[[  3 -20  71 -11 -14  80]
 [ 11 -10  66  29 -14  78]] -> 78

[[-41 -41  86 -71]
 [ 75  76 -15  12]] -> 12

[[-18 -27  22  76]
 [ -1 -10 -59  -5]] -> -5

[[ 3  2  0  5  5]
 [17 20  2 27 67]] -> 67

[[18  2 10  8 13  5]
 [73  2 23 31 54 10]] -> 10

[[-33  -4  25 -31  30  17]
 [ 16  15 -13  20  -6  73]] -> 73

[[ 39 -63  83  28 -44  76]
 [ 45 -53  80  23 -42  72]] -> 72

[[  3 -55  23 -53 -40]
 [-66 -43  23 -46 -42]] -> -42

[[-58 -71 -41 -47 -56]
 [-24 -42 -61  -5 -68]] -> -68
---
|  23 |   3 | -38 | -45 |  67 | -27 |
|  -4 | -21 | -38 | -58 |  71 | -30 |
| -22 | -42 | -22 | -44 |  62 | -13 |
-> 71

|  53 |  72 |  65 | -23 |
|  -9 | -18 | -51 |  -8 |
-> -51

|   0 | -72 | -31 | -70 | -52 |
|   0 |  73 |  36 |  70 |  52 |
|   1 | -74 | -35 | -70 | -50 |
-> 70

|  71 |   5 |   1 | -12 |
|  85 |   1 |   0 |  -4 |
|  50 |  13 |   2 |  25 |
-> 0

|   7 | -69 | -28 | -17 |
|   0 | -35 |   8 | -10 |
-> 8

|  35 |  56 |  76 |   5 |
| -25 |  55 |  43 |  38 |
-> 43
---
[[ 23 -26 -22  68]
 [-69  -3 -34 -21]
 [-25  -6  22 -68]] ==> -6

[[  1 -44  18 -40 -13]
 [ -4  67 -26  55  17]
 [  0   9  -3   5   4]] ==> -3

[[ 47 -19 -50  20 -12 -45  40]
 [ 79  29   6  -7 -32   3 -35]
 [ -2 -13  33 -53  -7 -70  -5]] ==> -7

[[-67  66 -37  48  -9]
 [ 86   1 -20  50 -10]
 [ -6  15  39  30  27]] ==> 39

[[-18 -66  60  42 -32  14]
 [-18 -52  20  51 -32   7]
 [ 49  10  26 -15 -21 -10]] ==> -15

[[ 25 -20  -2  20]
 [-62 -20  -2  11]
 [-29 -20  32  20]] ==> -20
---
[[-62 -45 -20  19 -48]
 [-67 -53 -29  11 -28]] ⇒ -20

[ 31  71  75 -25  36] ⇒ 75

[49 53 -8 84 31] ⇒ -8

[[-85  72  82 -32 -61]
 [-36 -45 -27   3 -33]] ⇒ 82

[[ 34 -34  17 -19 -35]
 [-55  18  35  58 -28]
 [-70  12 -80 -49 -43]] ⇒ 17

[[ 28  -4 -28  10 -87]
 [ 72 -37  24   4  28]
 [-81 -46  27 -40  -6]] ⇒ -28

[[-12 -52 -15  27  12]
 [ -7 -84  17   3   7]] ⇒ -15

[ 18  25 -15  77   1] ⇒ -15
---
Input: [ -3  25  13 -72 -39  42 -35]
Output: 42

Input:
[[  5  66  59 -20   3  -7  28]
 [  5  28  40  -8   6  -1  24]
 [  1   4  19  -5   0   3   4]]
Output: -7

Input: [ 10 -35  80 -15  52   3]
Output: 52

Input:
[[ 10 -10  -5  24]
 [-79 -28 -51  12]]
Output: -5

Input:
[[ -4 -24  20  -3  -2  37  71]
 [-11  45 -33 -15  13 -34 -38]]
Output: 37

Input: [-27 -43 -35  16 -63]
Output: 16

Input: [-86  87  17  11  57  54 -69]
Output: 54

Input: [-22  -5  64 -33]
Output: 64

Input: [83 19 67 38]
Output: 67

Input:
[[-14  18   9 -25  17  -1 -16]
 [-33 -17 -48  22 -18 -18   9]
 [-23  85 -35 -17  35 -26 -20]]
Output: -1
---
Q: [-22  15  20 -73  80  24  23]
A: 20

Q: [-14 -52 -72  -6  32 -15   6]
A: -14

Q: [-13  -6  82 -41  37]
A: -6

Q: [-14  -9  47  74 -20  -5  18]
A: -5

Q: [-16 -72 -47  16  10 -83  69]
A: -16

Q:
[[-49 -15   1 -13  52]
 [-47 -14   2 -13  53]
 [-10  21  31 -68  43]]
A: -10

Q: [ -7  44 -43  -2  70]
A: -2

Q: [  2 -85   4 -10  50]
A: 2
---
|   7 | -30 |  -7 | -17 |  46 |
|  22 |  75 | -72 |   5 |  -6 |
|   6 | -22 |  -6 |   7 |  10 |
-> 7

|  60 |  32 |  77 | -11 |  26 |  42 | -> 60

|   5 |   9 |  59 | -83 |  -6 |  21 | -> 5

|  35 | -77 |  52 |  -3 | -15 |  -2 |  15 | -> 35

|  52 |  76 |  79 | -42 | -65 | -> 52

| -67 |  -7 |  -4 |  72 |  22 | -> -67
